Below is a small trained network, with its code and all its weights. Each question gives an input and a target symbol and asks what happens when units are switched off, that is, made to give their printed mean instead of their output.

import numpy as np


def w(rows, s, z=0):
    codes = np.array(rows[::2]) - 128.0
    scale = np.full(codes.shape[1], s)
    scale[-1] = z or s
    return codes * scale


def norm(h):
    return h / np.sqrt((h * h).mean(-1, keepdims=True) + 1e-5)


def f(y):
    return np.maximum(y, 0)


def softmax(a):
    e = np.exp(a - a.max(-1, keepdims=True))
    return e / e.sum(-1, keepdims=True)


def log_softmax(a):
    a = a - a.max(-1, keepdims=True)
    return a - np.log(np.exp(a).sum(-1, keepdims=True))


def net(x, mask):
    ids = ['γδζηθλπσ'.index(c) for c in x.split()]
    T = len(ids)
    res = E[ids] + P[:T]
    u = 0
    for l in range(2):
        r = norm(res)
        for j in range(2):
            rows = slice(2 * j, 2 * j + 2)
            q, k, v = (r @ M[l][rows].T for M in (Q, K, V))
            z = softmax(np.where(np.tri(T) > 0, q @ k.T / 2**0.5, -1e9)) @ v
            o = O[l][rows]
            res = res + np.where(mask[u + j], z, o[:, -1]) @ o[:, :-1]
        u += 2
        y = f(norm(res) @ A[l][:, :-1].T + A[l][:, -1])
        res = res + np.where(mask[u : u + 8], y, B[l][:, -1]) @ B[l][:, :-1]
        u += 8
    return log_softmax(norm(res)[-1] @ U[:, :-1].T + U[:, -1])


Q, K, V, O, A, B = {}, {}, {}, {}, {}, {}
E = w([
[59,151,58,200],'γ',
[99,83,108,164],'δ',
[135,91,73,67],'ζ',
[122,33,117,114],'η',
[237,214,178,174],'θ',
[95,8,173,89],'λ',
[11,220,29,137],'π',
[227,161,6,186],'σ',
],0.014)
P = w([
[122,92,233,171],'0',
[212,78,215,181],'1',
[63,87,188,95],'2',
[115,95,115,108],'3',
[251,109,219,174],'4',
[105,48,237,68],'5',
[116,119,113,99],'6',
[254,125,227,188],'7',
[107,53,245,91],'8',
[104,133,108,109],'9',
],0.0054)
Q[0] = w([
[227,214,164,140],'L0H0',
[162,187,255,184],'L0H0',
[78,52,27,172],'L0H1',
[83,110,178,65],'L0H1',
],0.0065)
K[0] = w([
[35,43,188,119],'L0H0',
[5,110,244,254],'L0H0',
[225,198,171,26],'L0H1',
[84,212,188,217],'L0H1',
],0.0069)
V[0] = w([
[254,156,85,150],'L0H0',
[98,76,184,177],'L0H0',
[175,73,178,154],'L0H1',
[136,188,162,35],'L0H1',
],0.0061)
O[0] = w([
[4,39,12,110,180],'L0H0',
[113,95,153,170,161],'L0H0',
[138,116,170,131,196],'L0H1',
[54,182,215,55,4],'L0H1',
],0.0032,0.0034)
A[0] = w([
[19,65,219,78,87],'L0N0',
[125,122,70,194,13],'L0N1',
[65,178,95,74,171],'L0N2',
[92,218,208,128,232],'L0N3',
[2,164,185,166,144],'L0N4',
[14,133,186,103,252],'L0N5',
[233,123,168,235,115],'L0N6',
[152,64,71,113,210],'L0N7',
],0.0081,0.002)
B[0] = w([
[172,144,40,165,211],'L0N0',
[148,106,112,141,186],'L0N1',
[190,62,190,95,165],'L0N2',
[225,48,87,117,153],'L0N3',
[127,115,168,117,184],'L0N4',
[223,47,90,1,191],'L0N5',
[74,66,93,134,237],'L0N6',
[44,176,183,142,253],'L0N7',
],0.0075,0.0056)
Q[1] = w([
[111,115,230,79],'L1H0',
[27,66,87,50],'L1H0',
[216,171,91,82],'L1H1',
[249,79,28,2],'L1H1',
],0.0066)
K[1] = w([
[85,46,164,99],'L1H0',
[125,142,245,101],'L1H0',
[118,110,149,79],'L1H1',
[185,185,91,64],'L1H1',
],0.012)
V[1] = w([
[2,18,91,25],'L1H0',
[135,81,85,118],'L1H0',
[182,159,93,129],'L1H1',
[9,168,255,160],'L1H1',
],0.0058)
O[1] = w([
[63,234,158,106,229],'L1H0',
[117,180,195,1,197],'L1H0',
[179,203,38,165,123],'L1H1',
[116,95,120,187,2],'L1H1',
],0.0076,0.0059)
A[1] = w([
[82,163,136,226,136],'L1N0',
[131,123,81,230,68],'L1N1',
[253,138,72,188,119],'L1N2',
[112,108,156,77,161],'L1N3',
[185,128,168,98,97],'L1N4',
[228,112,233,131,2],'L1N5',
[124,116,46,110,94],'L1N6',
[185,182,203,184,134],'L1N7',
],0.012,0.004)
B[1] = w([
[231,216,28,212,159],'L1N0',
[125,210,151,64,178],'L1N1',
[1,90,163,74,229],'L1N2',
[184,99,206,176,254],'L1N3',
[228,154,92,76,163],'L1N4',
[219,66,31,139,163],'L1N5',
[101,60,82,29,201],'L1N6',
[57,29,77,132,153],'L1N7',
],0.0074,0.0062)
U = w([
[158,199,46,135,252],'γ',
[103,108,108,192,230],'δ',
[78,212,172,68,146],'ζ',
[107,81,230,133,110],'η',
[165,40,37,100,88],'θ',
[234,99,164,101,74],'λ',
[244,185,112,20,34],'π',
[30,109,41,51,128],'σ',
],0.011,0.0029)

Each question gives the input, a string of symbols that net reads in full, and the target symbol t.
The units are the heads (2 rows each of Q, K, V and O) and the neurons (one row each of A and B). Each row of codes is followed by its name. A weight is (code - 128) times the scale printed after its matrix; where a second scale follows, it is the last column's (O, A, B and U).
mask holds one flag per unit, layer by layer, with each layer's heads first. A switched-off unit (its flag False) gives its mean, the last column of its rows in O or B, instead of its output. The means were averaged over made-up inputs and are rounded, as every weight is.
A unit's drop is (log p(t) with every unit on - log p(t) with that unit switched off) / (log p(t) with every unit on - log p(t) with every unit switched off).
The circuit of an input: a set's keep is (log p(t) with only the set's units on - log p(t) with every unit switched off) / (log p(t) with every unit on - log p(t) with every unit switched off). Starting from the 12 units with the biggest drops (on a tie, the unit counted first), units are removed one at a time, each time the one whose removal leaves the highest keep (on an exact tie, the one counted first), for as long as the keep stays at least 0.8.
circuit, biggest first: the units of the circuit, biggest drop first
most important unit: the unit with the biggest drop
top k neurons: the k neurons with the biggest drops, biggest first
k most important neurons of layer l: the k neurons of layer l with the biggest drops, biggest first
which heads matter: for each layer, one digit per head in row order, 1 if its drop is at least 0.15 and else 0, layers parted by /
input γ δ η, target η: which heads matter -> 01 / 00
input η δ η π λ γ, target π: circuit, biggest first -> [L0N7; L0H0; L0N6; L1N2]
input η δ γ π σ γ σ γ γ ζ, target ζ: top 3 neurons -> [L0N6; L0N7; L0N0]
input ζ σ ζ η, target ζ: circuit, biggest first -> [L1H0; L0N7]
input ζ η ζ η σ η σ, target σ: circuit, biggest first -> [L1N2]
input σ η π η ζ γ, target ζ: circuit, biggest first -> [L0N4; L0N6; L1N6]
input δ λ η, target λ: circuit, biggest first -> [L0H0; L1N2; L1N3]
input η λ η, target λ: 3 most important neurons of layer 0 -> [L0N0; L0N6; L0N5]
input γ δ δ θ γ, target γ: top 2 neurons -> [L1N0; L0N5]
input λ η δ σ γ η η θ π, target π: circuit, biggest first -> [L0N2; L0N6; L1N2; L0N7]
input ζ θ γ, target θ: which heads matter -> 01 / 10
input σ η ζ σ ζ η η η π δ, target ζ: circuit, biggest first -> [L1H0; L0N6; L0N7]
input η λ λ η γ γ, target λ: 4 most important neurons of layer 0 -> [L0N5; L0N7; L0N6; L0N4]
input η θ γ θ η γ η γ δ δ, target θ: 2 most important neurons of layer 1 -> [L1N2; L1N1]
input η σ δ σ η θ θ η θ π, target θ: most important unit -> L1H0
input ζ η γ π η δ, target π: 3 most important neurons of layer 0 -> [L0N5; L0N0; L0N6]
input θ λ σ γ δ, target δ: circuit, biggest first -> [L0N5; L1N0; L0N6; L1N6]
input γ δ σ γ θ η γ, target θ: which heads matter -> 00 / 10
input π γ η, target π: 3 most important neurons of layer 0 -> [L0N6; L0N0; L0N3]
input η λ η γ γ γ λ, target λ: 2 most important neurons of layer 0 -> [L0N0; L0N6]
input θ η η γ π η π η η, target π: most important unit -> L0N6
input γ λ η η ζ π, target π: 2 most important neurons of layer 0 -> [L0N5; L0N2]
input η γ γ σ η γ δ π λ, target π: which heads matter -> 00 / 01
input σ η δ θ η π γ ζ, target ζ: top 4 neurons -> [L0N7; L0N0; L0N5; L0N6]
